Below is a small trained network, with its code and all its weights. Each question gives an input and a class and asks what happens when units are switched off, that is, made to give their printed mean instead of their output.

import numpy as np


def w(rows, s, z=0):
    codes = np.array(rows[::2]) - 128.0
    scale = np.full(codes.shape[1], s)
    scale[-1] = z or s
    return codes * scale


def f(y):
    return y / 2 * (1 + np.tanh(0.7978845608 * (y + 0.044715 * y**3)))


def log_softmax(a):
    a = a - a.max(-1, keepdims=True)
    return a - np.log(np.exp(a).sum(-1, keepdims=True))


def net(x, mask):
    res = np.array(x, float).reshape(1, 7) / 4 @ E
    y = f(res @ A[0][:, :-1].T + A[0][:, -1])
    res = res + np.where(mask, y, B[0][:, -1]) @ B[0][:, :-1]
    return log_softmax(res[-1] @ U[:, :-1].T + U[:, -1])


A, B = {}, {}
E = w([
[163,167,88,162,162,53,241,90],'x0',
[112,137,127,131,140,123,130,147],'x1',
[171,151,183,158,79,33,101,194],'x2',
[77,137,2,198,68,95,71,94],'x3',
[73,172,182,61,141,40,92,51],'x4',
[121,133,125,127,134,127,129,135],'x5',
[100,4,101,78,95,86,165,151],'x6',
],0.0073)
A[0] = w([
[101,100,154,100,112,170,44,172,50],'n1',
[123,119,152,74,77,165,51,140,96],'n2',
[159,157,104,161,196,59,254,67,60],'n3',
[151,118,194,88,183,152,170,149,53],'n4',
[143,114,209,68,133,147,187,169,63],'n5',
[89,111,182,130,109,182,32,131,94],'n6',
[164,150,177,136,71,58,99,159,150],'n7',
[167,108,111,245,137,209,139,232,33],'n8',
[173,141,186,173,98,77,88,211,105],'n9',
[183,99,76,145,91,190,174,179,152],'n10',
[164,143,159,162,85,61,130,167,64],'n11',
[55,20,124,30,81,30,178,108,120],'n12',
[174,100,98,176,121,170,145,189,125],'n13',
[145,123,177,141,93,44,95,179,118],'n14',
[64,176,162,47,144,36,74,52,32],'n15',
[93,118,44,202,80,91,95,139,25],'n16',
[112,134,94,119,177,175,171,84,147],'n17',
[102,139,74,149,90,73,64,75,53],'n18',
[85,117,146,89,113,195,56,173,84],'n19',
[218,118,182,78,223,137,146,164,66],'n20',
[76,123,79,214,94,127,95,129,2],'n21',
[52,107,126,71,197,209,141,38,125],'n22',
[173,231,142,182,169,165,88,80,96],'n23',
[134,242,170,155,142,141,73,68,110],'n24',
],0.0075,0.004)
B[0] = w([
[171,146,123,207,64,44,211,94,174],'n1',
[128,134,126,168,125,74,185,117,175],'n2',
[175,111,134,213,50,61,200,138,240],'n3',
[53,180,59,137,69,163,114,67,177],'n4',
[50,213,92,141,58,223,107,46,187],'n5',
[146,115,131,205,86,50,215,128,194],'n6',
[161,107,81,174,210,149,60,126,202],'n7',
[87,90,230,55,210,80,144,75,250],'n8',
[151,102,61,161,187,166,106,112,206],'n9',
[119,128,193,106,169,103,105,125,237],'n10',
[121,98,71,155,150,131,125,122,167],'n11',
[70,80,170,96,98,158,102,238,254],'n12',
[97,111,202,64,185,107,142,98,213],'n13',
[187,106,64,146,187,140,66,110,191],'n14',
[140,112,222,85,195,103,156,57,220],'n15',
[40,195,112,99,60,179,93,68,208],'n16',
[179,106,89,161,148,125,107,159,183],'n17',
[82,194,128,87,108,154,120,80,187],'n18',
[163,132,113,206,91,78,207,131,188],'n19',
[66,194,63,113,36,167,97,73,203],'n20',
[75,167,116,117,107,158,101,85,175],'n21',
[192,99,45,176,224,139,61,124,219],'n22',
[61,57,157,128,58,152,114,254,222],'n23',
[81,45,182,86,127,165,129,203,222],'n24',
],0.0076,0.0057)
U = w([
[83,200,104,110,82,180,113,63,100],'0',
[162,128,132,203,97,58,219,131,103],'1',
[145,130,130,106,146,134,124,153,252],'2',
[121,117,207,68,210,97,133,79,103],'3',
[96,80,150,110,109,163,120,245,109],'4',
[167,108,59,167,218,153,91,123,99],'5',
],0.011,0.016)

Each question gives the input, the list of numbers given to net, and the class t.
The units are the neurons (one row each of A and B). Each row of codes is followed by its name. A weight is (code - 128) times the scale printed after its matrix; where a second scale follows, it is the last column's (A, B and U).
mask holds one flag per neuron, in row order. A switched-off neuron (its flag False) gives its mean, the last column of its row in B, instead of its output. The means were averaged over made-up inputs and are rounded, as every weight is.
A unit's drop is (log p(t) with every unit on - log p(t) with that unit switched off) / (log p(t) with every unit on - log p(t) with every unit switched off).
The circuit of an input: a set's keep is (log p(t) with only the set's units on - log p(t) with every unit switched off) / (log p(t) with every unit on - log p(t) with every unit switched off). Starting from the 12 units with the biggest drops (on a tie, the unit counted first), units are removed one at a time, each time the one whose removal leaves the highest keep (on an exact tie, the one counted first), for as long as the keep stays at least 0.8.
units of the circuit, in order: the units of the circuit, biggest drop first
unit that matters most: the unit with the biggest drop
top k neurons: the k neurons with the biggest drops, biggest first
drop of u: that unit's drop, to one decimal
input [1,5,6,5,4,-4,-5], class 5: unit that matters most => n7
input [-6,2,-8,0,-6,3,1], class 5: top 2 neurons => (n22, n3)
input [2,-4,7,1,6,0,1], class 5: units of the circuit, in order => (n7, n14)
input [6,-2,5,-7,-5,0,1], class 0: units of the circuit, in order => (n20, n5)
input [6,1,-1,-7,-7,-6,-2], class 0: top 3 neurons => (n20, n5, n4)
input [-1,2,2,1,6,-5,-8], class 4: top 3 neurons => (n23, n24, n8)
input [-8,-4,-5,-6,-2,-8,-8], class 1: units of the circuit, in order => (n6, n19)
input [-2,1,7,-7,8,-8,7], class 2: top 2 neurons => (n12, n8)
input [-6,-4,1,-5,-7,4,3], class 3: units of the circuit, in order => (n8, n13)
input [1,-3,5,-3,4,7,-8], class 4: top 2 neurons => (n23, n24)
input [5,3,-3,1,4,-1,-2], class 1: top 2 neurons => (n3, n8)
input [-1,8,6,-2,-5,2,3], class 5: top 2 neurons => (n9, n14)
input [-4,-7,3,-1,-6,-2,-8], class 4: top 3 neurons => (n23, n24, n15)
input [4,-7,6,-8,5,-8,-7], class 0: unit that matters most => n20
input [5,0,1,-5,1,5,-5], class 0: top 2 neurons => (n20, n4)
input [1,-2,7,6,-7,2,7], class 3: units of the circuit, in order => (n8, n13, n10)
input [8,4,-3,-7,2,-8,-2], class 1: top 2 neurons => (n3, n16)
input [-4,1,-4,6,1,-5,4], class 0: top 2 neurons => (n16, n18)
input [-5,0,-7,-8,6,2,8], class 0: top 2 neurons => (n5, n4)
input [3,4,-3,-6,1,0,-8], class 4: units of the circuit, in order => (n23)
input [-6,-1,0,-7,2,-7,-2], class 0: top 2 neurons => (n5, n20)
input [2,-8,6,-6,5,5,7], class 4: drop of n22 => 0.1
input [-2,2,-7,0,2,-5,0], class 5: drop of n22 => 0.4
input [-1,4,-8,-1,2,-3,2], class 5: drop of n22 => 0.4
